[  0  -1  24  27   2  12 -16   2   2  23  -2  -5  -1   3  22 -15 -35  -7
 -17   5  -4   1   5  29 -14   7  12   6  -7  -1   6  16   7   3 -16   4
  11   4] => (57).T
[-12  22  13   2   5  -2  -5  34  -3   5  -8 -14   0   5  -8 -17 -79   9
  -5   6   8  16  16  31   1   2 -38  23   5 -15   6   7  -9   0  -9  18
   2  -8] => (58).L
[  8 -11  17  -6  19   1 -11  12  -1  -3  -1  -4  -1  -2   6 -25 -57  14
  -2   2 -10  -2  -2  29  -3 -17  17   1   6  15 -11   6  13   9  -1 -21
   0  -2] => (51).H
[ -7  -2  11  19  16 -10 -11 -11 -12  30   2 -15 -11  -8   5 -19 -36   2
  -1  -4   2  15   4 -11  -1  -7  12  13   0  11  -4   3  -1 -15   0   6
   6 -26] => (58).A
[ -8  13  15   6   2  11 -13  19  -1   7  -3 -19 -11  14  -9 -22 -56  -1
  -5   3   8  20  20  34  -4  -1 -31  31   9  -2  -6  14  10 -25  -6   4
   7 -23] => (58).V
[  0   2  21  -1  15  -5   0  21  -8   3  -4   3   3  -6   1  -3 -80   9
  -3   1   0  12   3  28   2  -1   6   0   2   1   4   6  -6  19  -4   1
   0   3] => (51).H
[  1  -5  22  14  27   2   2  -7 -13  13   5  -2  -4 -14  21 -23 -34   0
  -4   2  -6  11  -1  21   0 -13   7  -4   1   4 -10   6  11  29   6 -18
  -5  14] => (51).F
[ 10  -6  20  -4  10   8  20   8  -3 -15  10  11   4  -4   2  -1 -27   2
   2   3  -4   4   1  26   0  -7   3  -5  11  -2  -9   6   6  12   4 -16
  -1  22] => (51).F
[ -6  -5  10  38   7 -15 -30  -2  10  31  -6 -19  -6   8   1 -29   5 -15
  -6   3   5  18   3 -19 -10 -21  19   8  -1   5 -10   5   6 -20  -3   7
   1 -21] => (58).A
[ -4 -17   4  16  10 -14 -28 -26   5  23  -3 -15  -5  -7  19 -29  -9 -10
  -2  -7 -13  -8  -4 -25 -10 -18  38   4 -10  23  -5   3  11 -23  -2  -9
   6 -28] => (61).N
[  1  10  22   3  -4  13  -4  31  -9   2  -1  -1  -1  12  -2  10 -81   4
  -2   9   7  13  18  45  -3  23 -16  21  -1  -9   0  14  -9 -10 -14  15
  18 -11] => (57).T
[ 11 -11  29  -6  21  -2   8  14  -7 -11   1   9   1  -8   3 -17 -39  -4
  -2   6  -4   6  -5  23   3 -21  17 -10  14   4 -16   6   6  24   5 -17
  -7  23] => (51).J
[ -4  -6  12  21  11  -8 -24 -12   4  26  -3 -19  -7   6  12 -39 -23  -7
  -4  -2  -8  10   1  -5  -7 -20  10  10  -2   5  -3   9  15 -12  -2  -1
   3 -14] => (58).V
[  2 -20  24  23  23  -4  -4 -42   2  11   3  -5   1  -5  28 -34  -2 -11
  -9  -2 -13  -1  -3  -1 -16 -23  27 -15  -2   8 -11   7  23  15  10 -19
  -4  20] => (51).F
[  0  -5  22  14   9  -1 -10  -8  -1  16   1   2   0  -3  17 -21 -43  -1
  -3  -1  -5  -5  -2  14  -9  -3  16   4  -6   7   4  14   6   2  -5  -3
   6   0] => (57).W
[  3  -9  19  24  16  -4   4  -9  -4  20   5   2  -3  -7  14 -15 -10  -7
  -9   5   1  14  -1   8  -7 -17  31  -9   1   3 -12   5   9  16   4 -12
  -4  17] => (51).H
[  9  -7  21   3  31   0  19 -16 -13   4   2   5  -2 -16  10 -24 -18  -1
  -2  -8 -12  -1 -13  -5   5 -32  24  -8  10   2 -16   6  11  18  13 -17
 -11   5] => (51).J
[ -3  -8   8   7  14  -4 -34 -11  16  13   0  -7   2   2  30 -34 -51  -6
  -6  -4 -16 -18   2  42 -13   0   2   1 -10  16  10  15  22  17 -12 -13
   7   3] => (57).S
[ -1  -6  15  31   5  -6 -15 -29   7  27   3  -7  -5  -1  28 -29  10 -10
  -5  -3 -11 -12  -4 -12 -12 -13  10  -3  -7  -5   9   6  10  -5   0   6
   6   3] => (57).T
[  7  -7  14  51   5   3 -38  -5  16  34   5  -1  -6  -4  33 -33  33 -24
  -6   3  -7 -12  -7  11 -10  -4  26   6 -10   1  14   7  16   7  -1   1
   2   1] => (57).T
[  1  -5  22  22  -1 -11  -9   8   5   6   1   3   4   2  17  -8 -17  -5
  -2   5  -5  -7  -2   6 -16  -3  20   0  -4  -5   9   6  -2  -6 -10  10
   5  10] => (57).T
[ 12 -20  14  -7  15 -18  -5   8   4  -7  -3   5   6  -4   7 -15 -27  -9
   0   1 -12 -18 -13   0  -2 -29  39  -7   6  15  -4   6   9   3   3 -19
  -5  11] => (51).J
[ -4  -4  22  27  19 -14 -21   5   7  26  -5 -22  -5   7   2 -40 -44  -6
  -7   0   2  22   6  -2 -12 -29  18  10   6   4 -11   9   6 -16  -1   1
   1 -16] => (58).V
[ -6 -11   8  27  16 -16 -32  -9   2  33   2 -15  -8  -3  12 -30 -19  -8
  -7   1  -5  11   5  -6  -9 -17  26   2  -9  14   0   7   6  -1  -4  -8
   1 -12] => (61).N
[ -4 -20  10  61  15 -11 -38 -41  11  59   0 -31 -23   8  16 -54  57 -26
  -1   3  -6  14  -6 -55 -13 -38  52   6  -5  18 -19   5  29 -42   8 -10
   2 -39] => (58).A
[ -1  -8  17  20  17 -11 -26  -8   3  23   0  -9  -3  -9  28 -36 -29  -6
  -7   1 -19 -18 -11   5  -7 -13  19  11  -7   6  13   7  10   6  -3 -10
   0   0] => (57).S
[  5 -24  27  52  23 -12 -23 -45  12  38   7  -7  -3  -7  43 -54  40 -25
  -3  -1 -21 -18 -14 -28 -15 -42  49 -15  -7   7  -5  10  25   5   5 -12
  -6  14] => (57).W
[  0 -11  17  21   8  -9 -31   9   6  18  -3  -7  -1   0  16 -22 -27  -7
  -5   3  -8  -2  -1   8  -8  -8  25   5  -4   7   6   7   6  -5  -8  -1
   6 -11] => (57).T
[ -6  -8  17  40  18 -12 -28 -11   7  38  -8 -18  -9   1  14 -34  -7 -13
   2  -2  -6  20  -2   0 -12 -19  22  -2  -6  11  -8  11   9   3   1  -5
   3 -10] => (58).V
[  8 -14  24   5  32 -13   3  -2  -9   3   0   1   2  -7   9 -30 -45  -5
  -3  -3 -13   0  -9   1   0 -29  31 -13   5  12 -12   6   7  13   6 -20
  -9   9] => (51).J
[ -5  -9   5   0   5  -7 -10  -8   0  13  -4  -4  -1   1   7  -4 -47   1
  -1  -3  -2  -1   1  -1  -1   2  24   2  -5  13   1   1   1 -11  -6  -2
  11 -18] => (61).N
[  8 -45  23  35  45 -12 -14 -81  10  37   7  -7  -9 -23  60 -74  80 -30
  -4 -11 -40 -49 -39 -70 -14 -69  81 -26  -6  30 -16   4  47  -1  24 -43
 -15  13] => (51).F
[ -3  -9  16  21  23  -4 -27 -16   2  29   3 -10 -12 -11  26 -39 -22 -10
  -4   0 -14 -14  -9   4   0 -14  24  10  -2   7   2   8  17  -6  -3 -11
   3 -13] => (57).S
[ -8 -15   4  24  22  -1 -29 -13  -7  41 -10 -10 -10  -9  13 -20  -7 -17
  -3  -3  -5  12  -8  -8   5  -5  45   9  -8  21  -4   4  11  -5   3 -10
   5 -34] => (61).G
[ -7  -5   5  20   3  -5 -33  13   2  30  -2 -11  -5   1  13 -11 -55  -2
  -5   0  -4   6   7  22  -7  15  21  12 -14  18   8   7  -1  -8 -13   4
  14 -28] => (61).N
[ -8  -1  16   5  14 -13  -6  -2  -5  16  -7  -6   0   3  -3 -14 -60   3
  -5   0   1  24   7   7  -7 -14  18  -2  -2  11  -6   2   1  -1   0  -4
   3  -8] => (61).B
[-15 -10   4  17  20 -10 -28 -19  -2  49   4 -17 -15  -8   8 -22 -40  -2
  -3  -8  -7  16   1  -7  -2  -7  25  10 -14  22  -4   5   3  -8  -3  -5
   9 -40] => (61).G
[  0 -21  19  28  19  -4 -19 -13   2  21   1  -3  -7   0  22 -28   1 -18
  -5  -1 -12   0  -6  -4 -10 -19  45  -5  -3  26  -9   8  20  -2   2 -16
   2  -5] => (51).H
[-15  -2   0  11  14  -6 -26  10  -1  31  -8 -18 -11  -3  -4 -11 -61   5
  -2  -6  11  22   8  11   3   6   3  18  -6  10   1   6  -5  -3  -7   4
  13 -37] => (58).A
[ -7   0   5  23  13  -5 -27  24   2  27  -7 -16 -10   4  -6 -14 -29  -7
  -3   2   6  22   5  -3   1  -5  19  20   6  11  -6   4  -2 -28  -5   4
   8 -43] => (61).B
[ -5  -6   2  11  13   0 -24   7  -2  20  -3 -16  -5   1  -4 -17 -28  -5
  -2   0   1  15   0   2   2  -3  19  13   0  16  -8  -4   8 -22  -5  -8
   8 -36] => (61).B
[-13   3   3  19  10  -2 -23  11   0  29  -7 -20  -7   6  -8 -18 -34   0
  -7   1   8  29  11  11  -1   1   0  17  -4   9  -6   4   5 -15  -3   2
   7 -37] => (58).A
[ -4   6   8   9  -5   9  -5  28 -12  23  -2   6  -9  -1  -6  23 -52   7
  -1   5   8  22   9  23   5  33   6  18  -6  -2   2   5 -15 -12 -12  12
  20 -29] => (61).G
[  3  -5  15   7   7  -2  -5 -17   2   4  11   0   6  -8  25 -18 -18  -3
   1  -4 -14 -21  -3   2  -9  -3  11   1  -2   2   7   7   0   2  -2  -3
  -1  -1] => (57).T
[  7  -1  20  24   4   3 -16  18   6   9   1   2  -1  -3  15 -10 -21  -8
  -4   5  -5  -7  -4  25  -6   2   7   9  -1  -7   9   8   0   6  -9   2
   4   8] => (57).T
[ -3  -4  13  38  -1   5 -27 -17  11  22   2 -16  -8  13  17 -35  35 -19
  -4   1   3  -1  -2  -4  -2 -16  -8  11   0  -5  -4   9  20 -25   1   5
   2  -8] => (58).V

[  2  -1   1   8  11   8   0   9   8   3  14 -39 -14   6  -8 -10  28 -16
   9   6 -30 -17   5   5  15  -9  10 -19   7 -15  -2  -8  12  30   5  34
   4  10] => E.[8]
[-14  22   6  -1  -4 -24 -16  19 -16  -2  51 -14  16   3  -1  14  51  -9
 -13   0 -24   7   0 -10   4  -4   3 -27  -2  14   9  45  16  15 -21  53
 -13 -34] => R.[5]
[ -7 -16   1  16  15   4  -8  -9  -2   1 -12 -24  -1   7  -8 -14  29 -17
  15   7 -21 -20   3   4  29   9 -11 -14   5 -14  -8 -11  12  27  -1  26
 -13  18] => E.[11]
[-12 -23 -12  10  10   1  -6   6   8 -10 -23 -25 -11   9 -13 -14   9 -20
  13   0 -34 -17   2   1  36 -18  -3 -18   5 -12   0 -16  19  20   8  23
 -51  15] => E.[8]
[ 16  -2  10   8  12  -3 -14 -17  -9  14  -6  -9   8  12 -15  -9  25 -45
  18   0  12  -8  14   9  13  10 -15 -25  -7  -8   8  11  -2   8   1  33
  -5   1] => E.[8]
